zcpp: [ -40 -127 -119  163 -110  218 -157   62 -114  -55   37  338 -146  380
  276  -16  102   55 -196  198  151 -192  -53  163  107  -33  187  189
  -80  250  103   -6]
lsjl: [ 101  217 -225 -157  260 -167   66  114  -54  172 -247  146 -223  209
   76  171  -80   75  116 -204   98  187  126  178   50 -130   86    8
   32 -261   64   57]
ncqj: [-141   85 -216 -128  200  -53   13  -90  -30   81  144 -129  -44  -36
  166 -131   31  103   56 -305 -120  163 -132  -11  -37  204  -26  250
   65  -35  302  237]
zcpp: [ 192  118 -220  -57  159 -122   22   91   30  185 -214  146 -173   51
 -246   85 -102  -80  -60   42    0  331  231  154  149 -316   49 -179
  252 -283  -36   -9]
zcpp: [  89 -160   44 -185   17 -113  129 -202  -93   22  -25    9   -4 -261
  139 -174 -116   39    4  -28    1    9   27   91    7  -49   85  133
 -112    0   72  -19]
ncqj: [  18  -35  -25   61  -44 -166  -35   53  -14  -20 -188 -146   32 -129
 -146   52  -47  -67  -16  -56 -153   94   47   99  -67   -9 -102  -12
   35 -196  -13  134]
lsjl: [  87  219   10   54  260  -93   88  144  -29  246 -151  337  -57  190
   97   51   22 -118  -37 -103  -31  130  238  -34   66 -102   74   89
   67  -64   75  -63]
lsjl: [-109 -423   78 -118  -34  -53 -177 -152 -268  -68  -50   76  149   35
  237 -197   77  116 -100   21 -187 -365 -318   39   75  474   20  730
 -176  393  191   39]
zcpp: [-152 -157  265   67 -394  337   16 -145  165 -362  452 -347  275 -157
   75  -84   67  119   39  188  142 -331 -267 -289 -152  207  -19 -260
 -252  434 -170  -99]
zcpp: [ -63 -143    3 -194  -53 -130  -43  -88   35 -110 -182 -217   80 -336
 -310 -106  -26   78  177  244 -135   42  -33  155    6  160  -78  101
  174 -212 -140  -98]
zcpp: [ 174   33   40  -28  154 -239  127   40   24  162 -220  -19   80 -242
 -261  -32 -109 -160   14  -18 -203  301  211   -7  -35 -140  -69  -55
  173 -280  -63  -10]
ncqj: [-237    1  -62   77 -118   74 -143   10  -17 -165   72 -113  -37   78
  199  -16   85   97   61  -48   33 -214 -109   61  -70  173   -9   68
 -109   86   79   90]
zcpp: [ 138  159 -202  -55  293  -37  -53   43  -69  257  -87  245 -184  212
   -7   64  -64  -21  -65 -180   37  155  100   -6  128 -184   32    8
  101  -43   67  -56]
ncqj: [-144  -66  -18  -51  -87  124   37  -79  128  -97  179    5   43 -109
   44 -199   35   94  117  209   96 -146  -93  -92 -110  159   17   36
  -60  182  -43  -74]
zcpp: [-141  -24  -53  109  -99  -71 -111   42 -154  -83  -97  110 -150  253
  301  165   69   29  -40 -191   21 -226 -156  191   19   72   50  263
 -273    9  156  172]
zcpp: [ 212   -2  127 -410  318 -223  177 -191 -105  198 -119 -125  101 -340
 -126 -125 -129   25  103 -135 -151  281  144   -4  158  -10   12  101
  231 -200   30 -147]
cjjn: [ -90 -217  390   59 -162   14   54   24 -105 -116  -28  212  232  135
  348  -24  125   18   -3  105   24 -522 -145 -132  -82  386   53  430
 -399  437   -9  -81]
phlh: [ 156  -96 -152 -176  -76   90   28 -113    9   24   18  139 -255  -24
   47  -73 -168  104  -30  143  396 -137  133  130   38 -283   73 -272
  -81   90  -82  -66]
cjjn: [ -73  -59   24    8   80   12    1  -27  -99   -6   40   82   81   91
  195  -59   85   52    9  -46 -134    3 -175  -10    1  193   93  372
  -68   91  134   -2]
lsjl: [  54  115  -49 -384  255 -131   95 -276  -76   38  -49 -268  -65 -392
   41  -83 -175  211  304 -264   -1  218   -9  102  -22  -60   28  -15
   -2 -305  -14 -195]
cjjn: [-212 -166   -8  -39 -347  169  -30 -134  109 -385  235 -346    9 -171
  -14  -49   17  173  218  247  142 -177 -284   87 -121   66   33 -184
 -124  -12 -153  -19]
ncqj: [  -1  110 -214   37  150   98    2  -34   12   61  226 -118 -102   -9
   52 -113  -38  -10    8 -141  -19  294   30  -22  -31 -212   46 -194
  190 -136  131   95]
lsjl: [ -64  -80   -3 -141  326 -211  -85  -90 -143  104   15 -264  249 -141
 -144 -134   32  -42   73 -272 -537  267 -241 -162   78  304  -85  436
  251  -88  177   51]
cjjn: [ -85   34 -175  182 -115  -31 -123  172   59  -18 -102  109 -120  217
  -75  131   50  -72  -99   38   14  -68    6   85   -1  -15  -54  -28
  -11  -14   19  181]
ncqj: [ 259   15   -2   49  377 -277    4  106 -157  436 -308  436   24  126
 -167   13  -29 -277 -267 -159 -325  258  182  -75  189  -88  -42  377
  191  -50  137   -4]
phlh: [  78 -264   33 -255  182  -44  -30 -287 -172  110   97  -34   81 -274
  -18 -324  -70   27  -40  -17 -173   44  -95  -54  126   80    3  316
  138  113  116 -112]
phlh: [ 120  -66  117 -112   68   85   65 -151   -8   60  126  -86   48 -218
 -103  -98  -81   50   83  -14   88  -15  -72 -157 -132  -14 -134  -57
  -14   25 -114 -132]
phlh: [  81    9    6   -4  -76  -96  143   29    8   12 -162  130 -146  -53
   15   65  -55  -30   34   87  140   33  137  212  -48 -188   42  -62
  -69 -232  -43   48]
ncqj: [  18 -137  296 -256   26 -128  116 -222  -58  -80  -64 -252  228 -443
  -20 -123  -85  116  252  -32  -90 -108 -110  -78 -139  230  -81  170
 -155  -27 -139 -211]
lsjl: [ -97  -95  141 -192  -28   34   33  -90 -148  -22  -93  367  -99  157
  412  -55  103  186   55  127  240 -431  -35  171  112  257  159  472
 -252  249   91 -149]
zcpp: [ 245  163  -43 -147  461  -97  143   66  -32  370 -132  304   10   76
 -101  -67  -52  -77    3  -37 -103  369  227 -108  123 -121   83  116
  288 -104   34 -178]
zcpp: [-186 -270  147  -41 -160  133  -64  -95 -135 -188   76  187  105  150
  410 -146  149  169  -11  204   47 -438 -244   49   52  383  186  516
 -277  437  100 -101]
phlh: [ -50  -51   26  144  -86  -39  -31  140   26   24 -118  296  -27  182
  -19   33   83 -118  -83  188    4 -172   43   21   32   41    9  145
  -42   92  -21   17]
phlh: [ -57  107 -152   62  -38  106  -76  230  110   49   21  299 -165  469
    5  119   92  -40  -82  169  238 -190  113  -29  156  -40   67 -155
   80  203   -8   55]
phlh: [-200  -66  -75  -87 -133   -8    3  -69   16 -138   46  -88  -67  -78
  142 -102   62  114   79   67   54 -118  -67  174  -17  175   28  142
  -33  -17  122  147]
cjjn: [ -50   69  -29  -48    5 -142   40  -69   86  -21  -58 -279   81 -338
 -248  -21  -14  -20   55  -64 -227  278    4   55  -29   59 -114  -16
  155 -285   12   75]
ncqj: [ -48 -153  138  136 -222  160   45  -41   26 -173  137   36  112  -17
  135  -47   52   41  -14  184   59 -167 -173  -49 -139   81   62   76
 -239  194  -69  -57]
ncqj: [  43  167   58 -152  159 -178  127   17   58   67  -62 -217  122 -130
  -92   70  -58   -9  129 -225 -124  186   75 -116   -5   56  -47 -110
   65 -140   -9   23]
zcpp: [ 103 -109   91   55  -53  -63   15  -50  -73   16  -47  -80   67 -142
  -50    4  -42  -68 -126  -80 -102   53   -3   18  -39  -31  -83   43
  -34  -41   28   90]
ncqj: [-120 -179 -178  150 -293  113 -131  -58  -11 -254  192 -375  -35  -52
   34   15   -1   84  -79  -74  -10   -6 -279  126 -160   25  -82  -94
 -100  -25   97  348]
zcpp: [-261 -140   92  105 -371  311 -197  -14  126 -427  252 -277  143   52
  -24   15  105  159  162  329  125 -380 -305 -103  -85  193   21 -208
 -149  276 -265 -193]
cjjn: [  24  213 -185  -69  289  -74   25   83  -31  140  -62  104 -132  192
  120   60  -53   32  147 -206   18  165   56   -1    7 -120  103  -23
   34 -141   54  -35]
ncqj: [-156 -168 -170  321 -303  225 -171  134   36 -147   63  326 -154  326
  104  -30  144  -32 -194  387  143 -240  -84  164   -3  -25   98  101
  -74  206   29   99]
phlh: [ 204   83  240   -5   41  174  124 -161  108   42  220 -103  101 -313
 -228  -48 -122  -65   75   60   99  126   73 -284  -75 -317  -59 -457
   26  -30 -303 -392]
phlh: [ 143   52 -196  117  248 -167 -134  166 -162  229 -196   63  -98  218
  -87   99  -45 -167 -180 -264 -215  272  131   73   95 -183  -54   44
  240 -203  164  213]
ncqj: [  98 -153 -279  151   57  -62  -84  -13  -17    3  126 -380   63 -147
 -395  -28  -89 -139  -94 -120 -402  567 -253   -9  -83 -202 -109  -93
  303 -345   66  293]
lsjl: [-178  119   44  -50   79   26  -46   43   83   16   14  174   92  126
  145  -77   96   49   72   45    5 -243   38 -185   63  276   62  151
  -75  328    3 -185]
zcpp: [ 180  -87  158  -88  238   25   85  -93  -98  145   49  148  205   -3
   51  -76  -48   27   19  -73 -113   43 -172 -276  -43  102   47  278
 -125  225  -50 -251]
cjjn: [  19  -38  282  182 -280  140  116   57  132 -154   51  -94  134 -171
  -93    8   40  -59   12  274  127 -109  111  -45 -199  -34  -88 -267
  -51  -13 -211  -49]
cjjn: [  34   28  101   14  -16   25  -10  102    3   41  -62  114    9  147
  -11   71   46  -33  -51   69   94 -143  114  -37   60   37  -27  -38
   30  103  -43  -27]
phlh: [  89   -2  257 -166 -103  -11  112  -57  -20  -97 -109  -59   -2 -105
    0  128  -51   85  159   98  216 -169   72   86   20  -63   25 -164
 -121  -91 -214 -207]
cjjn: [ 120  -27   54 -166 -118  102  112 -202   98  -81  149 -268   -6 -384
 -111 -121 -144   73   33   98  187   81  146   14  -17 -222   -9 -443
   58  -57 -134 -108]
zcpp: [  11   22 -246   40  -52  -20  -60  181   97   36 -189  240 -149  254
 -192  136   34    5  -66  222   79   42   15  155   73  -18   21   27
   83  -50  -49   81]
zcpp: [ -53 -148    3  -17   51   32 -123   98  -85   25 -142  372   59  313
  130  -61  102   57  -39  237  -13 -275  -71  -11  109  271  125  432
  -61  344    6 -156]
lsjl: [ -55 -150 -151  108 -102  -73 -164  -72  -25  -78  103 -387   59 -199
 -195  -70  -40 -100 -161 -161 -288  173 -120   11   -4  -23 -149  -78
  146  -89  129  296]
lsjl: [-183  101  -43  114 -280  107  -27   89  107 -206   72  -55 -187  120
  147  104   57   28   55  100  284 -227  105  162  -27 -115   44 -337
  -92  -44  -32  110]
cjjn: [ 259  123  159 -276  243 -107  226 -208  -14  128  -17 -207   38 -437
 -146  -53 -214    7  200 -150    1  327  183  -60   -6 -305    5 -302
  108 -325 -159 -285]
ncqj: [ -87   43 -153   35  -37  167  -31   13  -38  -22  180  159 -197  289
  385  -28   45   87  -76  -64  250 -164   12   65   41  -56  148  -26
 -117  204  184  121]
lsjl: [-143  -95  118  -97  104   97  -47 -100 -205   -7  192  128   50  219
  534 -156  107  117   -2 -164   37 -342 -141 -102   80  289  144  407
 -183  415  249  -25]
lsjl: [ -55 -111   24   -1   16 -118  -24   32 -130   24 -184  146  -26   68
   26   18   96   -3   -7   52 -120  -34  -95  191   34  180  -13  446
   21 -120  108   94]
cjjn: [  29  -43  -63   30  -29 -125 -100   47 -150  120 -233  176 -143  114
  101   54   41  -45 -283 -119   -4  -94  165  241  144   58  -69  246
   23   16  237  258]
phlh: [  39 -132   82  259    4  181  -82   13    8   33  264   46  259   85
  -96 -110   93 -160 -260   70 -270  108 -168 -319   30   53   -4  103
   92  311   40  -35]
lsjl: [  36  177   -6  -77  176  165   98   43   -6  112   72  330  -90  298
  359   13   24  148   76  -43  292 -135   52  -98  -20   27  163   58
 -175  246   27 -173]
phlh: [ 117  175   54    0  127  -48   62  193   36  138 -267  390  -56  279
  -38  207   10  -21   64  111  133  -53  144  -12   58  -61   78   17
  -63   -8 -174 -235]
cjjn: [   6   56   25 -243  281 -167   93 -197 -105   64    0 -258   71 -320
    8 -106  -74   76  230 -275 -231  288  -93    5  -26   54   -3  178
   90 -292   82  -75]
phlh: [ -46  -23  -10  -73 -287  154   56  -19  107 -231   80 -149  -75   -2
  128   69  -29  199   90  137  362 -228  -14  111 -106    9   40 -290
 -205   94 -110   49]
lsjl: [ 172 -270  263  -89   -3  -17   38 -157  -22  -82   42 -358  388 -392
 -355  -87  -99    0   89   93 -276  133 -248 -237 -128  118 -128   28
   32    5 -249 -207]
lsjl: [-165   97 -282    8   51  145 -127   77   80   41  171  201 -165  341
   92  -51  107   37  -67   70  108  -65  -17  -26  167   43  102   13
  128  212  144   64]
ncqj: [ -33  179 -152   47  197  -87 -106   42   88  135   51 -279   78 -120
 -372    7   10 -123  -41 -230 -322  371   11 -161   30   23 -216 -117
  365 -203   69  134]
ncqj: [  99  -42    3   74   57  -41   20   69  -22   64 -138  169  -16    8
 -176  -11    4 -118  -19  222 -103  196   91  107   66 -179   69   42
  190 -210  -79 -110]
lsjl: [ -12  -85   55  -48  -60  101  -12  -25  -66  -76   87   14    3  133
  185    2   27   87   -4   28  120 -171  -77    5   38   60   85   40
  -96  173   25  -13]
phlh: [ -33  -23 -177  172   58   91 -183  123  -24   86   15  227  -39  299
   12  -17   71  -50 -178   31  -56  -40  -48  -64   46   50    0  150
   55  211   89   55]
cjjn: [ -63   28  244 -288  149 -103  104 -102  -83  -26 -105  -52  142 -132
  169  -51   23  158  282  -44  -26 -139  -29  -19   12  291   63  279
  -89    8  -36 -242]
phlh: [ 256   24  -75 -155  564  -56   12  -70 -116  427   22  272   45  -24
 -229 -265  -58 -176  -97    2 -303  482  174 -183  287 -216   95  176
  528  -69   90 -277]
lsjl: [ -28   96  -81  -23 -102  -52   10  -73   95 -122  -39 -296 -122 -319
 -176   19 -115   12  162   13   55  157  120  175  -79 -267  -48 -406
   74 -389 -140  -26]
cjjn: [  -1  -84  126   84  -44   61   95  -78   72  -51  128    7  209 -184
   71 -168  -27  -20   16   77  -85  -22  -74 -212 -171   67   41   44
 -183  208  -68 -135]
cjjn: [ -38  -56   90 -231   41    4   44 -149  -17  -52  125 -173   94 -137
   89 -114  -33  114  131  -57   27 -110  -75 -105   22  147   22   19
  -42  136    2  -84]
cjjn: [ 112   93 -155  -66  155  -21  -35    8   25  167   -6   66  -78   52
 -123   -1  -67  -45 -107  -84    1  155  128  -56  136 -147   -6 -140
  160   16   34   -8]
phlh: [ -60  100   49   12 -163   25   91   31  123 -162   14 -233   -8 -142
  -19   57  -13   41  139   68  121   23  109   90 -109  -75   -5 -326
   -5 -187 -105   34]
ncqj: [ 268  231 -232 -119  292 -108  196   84   34  249 -135  202 -245   89
  -83   88 -165  -50   70  -61  126  445  269  121   70 -478  155 -288
  187 -376  -28  -41]
[-107   83   50 -166  148 -148  -34   78  -75   73 -251  217  -11  190
  175   60   73   98  128  -64   23 -264   32   34   79  319   25  367
 -104  114   48  -86]  cjjn
[ -29   43   86  218 -113  118  -25   55  -10  -99  152 -116   41  136
   80  173   51  -28  -31 -154   10  -41 -174 -100 -119  -28  -49 -108
 -163   23  -16   88]  zcpp
[  10  -63    2 -194   26 -130   63  -75  -52  -25  -82 -113   20 -127
   55  -54  -51   68   67  -37  -36   30   29  110   53   61   56   76
   14  -68   59   44]  phlh
[  89    7  243   15   49 -164  -13  -13  -57  111 -222   22  165 -161
 -120   70  -17  -87  -82 -147 -163  -89   66 -117  -20  152 -186  168
 -100   51  -59  -86]  ncqj
[ 157   -6  190 -272  271 -340   65 -188  -24  121 -222 -314  282 -580
 -502  -94 -134 -119  133  -67 -495  433   87  -84  159  -20  -87   41
  330 -368 -151 -296]  lsjl
[-114  -76   31   19 -136  -69  -24  -15   16  -87 -127   -5   -1 -123
  -64   -1   51   30   53  111  -35 -114  -78  131  -82  170  -88  201
  -75  -84  -27   42]  lsjl
[  84  237  -76  -17  400 -224   68   86  -85  226 -183  -45   22  -20
  -42   66  -41  -66  114 -349 -287  435   79   -6  -50  -47  -28  136
  176 -380  110   41]  lsjl
[-325   41   73   19 -227  179  -66  -24   99 -232  196    1  -40   79
  296  -79  129  116  129  141  241 -464  -20  -27  -18  191   69  -66
 -192  286  -11  -79]  lsjl
[-152 -109   32  -87 -170  -39  -44  -58  -17 -140  -28   -7  -94  -36
   79  -35   27   48   90  127  117 -289  -24  149   50   69   21   48
  -86   16  -15    5]  lsjl
[  30   -5  -54  -72 -141   93  111  -80   44 -209   60 -266 -139 -224
   55  -43 -131  128  242  151  247  111   95  241 -150 -327  120 -442
    2 -329 -156  -59]  ncqj
[ 187  172   41   20  192  -48  230   44  115   91   48 -152   88 -164
 -249   73 -119  -91  211  -76  -90  445   11 -174 -193 -273  -23 -314
  107 -366 -192 -104]  zcpp
[  60 -158  -90   86   49 -137 -115   -6 -210  101 -147  170  -94   91
   55  -18   -5 -123 -224  -88 -183   60   -1  180  143  -96   37  292
   46  -61  191  142]  phlh
[-199   28  118  152  -87    0  -11  145   72  -49  -15  260  170  274
  250   52  157   -4  -31    6  -38 -370 -131 -215  -70  404   34  332
 -344  447   42    2]  ncqj
[ 132  159   58    0  132  -61   89  -85   75  127   40 -209   87 -334
 -270  -16  -82 -114  -32 -168 -173  372  133 -124  -17 -174 -131 -239
  192 -237  -39  -48]  zcpp
[ -81 -191   43  -34 -192  118  -27  -59   26 -180  104  -64   67  -17
   52  -69   22  118   59  192  106 -242 -187  -20  -82  165   15   54
 -150  207  -80  -30]  zcpp
[  -8   46  149 -401  171   69  142 -313   61    5  173 -127  112 -361
  -46 -174  -51  222  305   27   66    8 -147 -176    6  167   17   73
  -23   53 -139 -405]  lsjl
[ 191  136  245  301 -197 -208  128  224   30   21 -490  143  -81 -104
 -337  384   -2 -253  -62  150  -17  177  302  315  -74 -344 -129 -190
    5 -606 -252   -1]  cjjn
[ 122 -158  -75  -74   -6 -120   49 -122  -29    1   10 -302   47 -318
 -171  -90 -149  -17  -18 -117 -136  227  -62   32 -116  -83 -114  -73
   59 -181   28  185]  ncqj
[  86  -17   83   32 -156  -21  110  -14  -25  -97  -53 -166  -61 -131
   15  116  -61   15   33  -32  116   54   44  178 -120 -167  -33 -193
  -85 -256  -53  116]  phlh
[ 199  216  118   35  159 -166  197  -60   40  139  -45 -313  -24 -460
 -279   69 -190 -155  176 -308  -73  400  179  -59 -267 -380 -244 -419
   98 -590 -145    4]  phlh
[-131   28  -40  -39    7  251  -60   24   84   32  222  253  -18  230
  235 -210  116   79  -86  193  229 -301  121 -158  106  178   96   21
   44  502   92  -87]  zcpp
[ -37 -299  103  -87 -220   93  -30 -275  -60 -157  123 -105   53 -297
  -10 -165    3  106  -52  166    6 -150 -229   85   -4  126  -32  208
 -117  115   -8  -56]  cjjn
[  14   49  114  -97  228 -151   43    5  123  158   24 -110  303 -195
 -348 -120    0 -146   50  -39 -340  163   17 -382   38  202 -142   49
  236   78  -63 -112]  ncqj
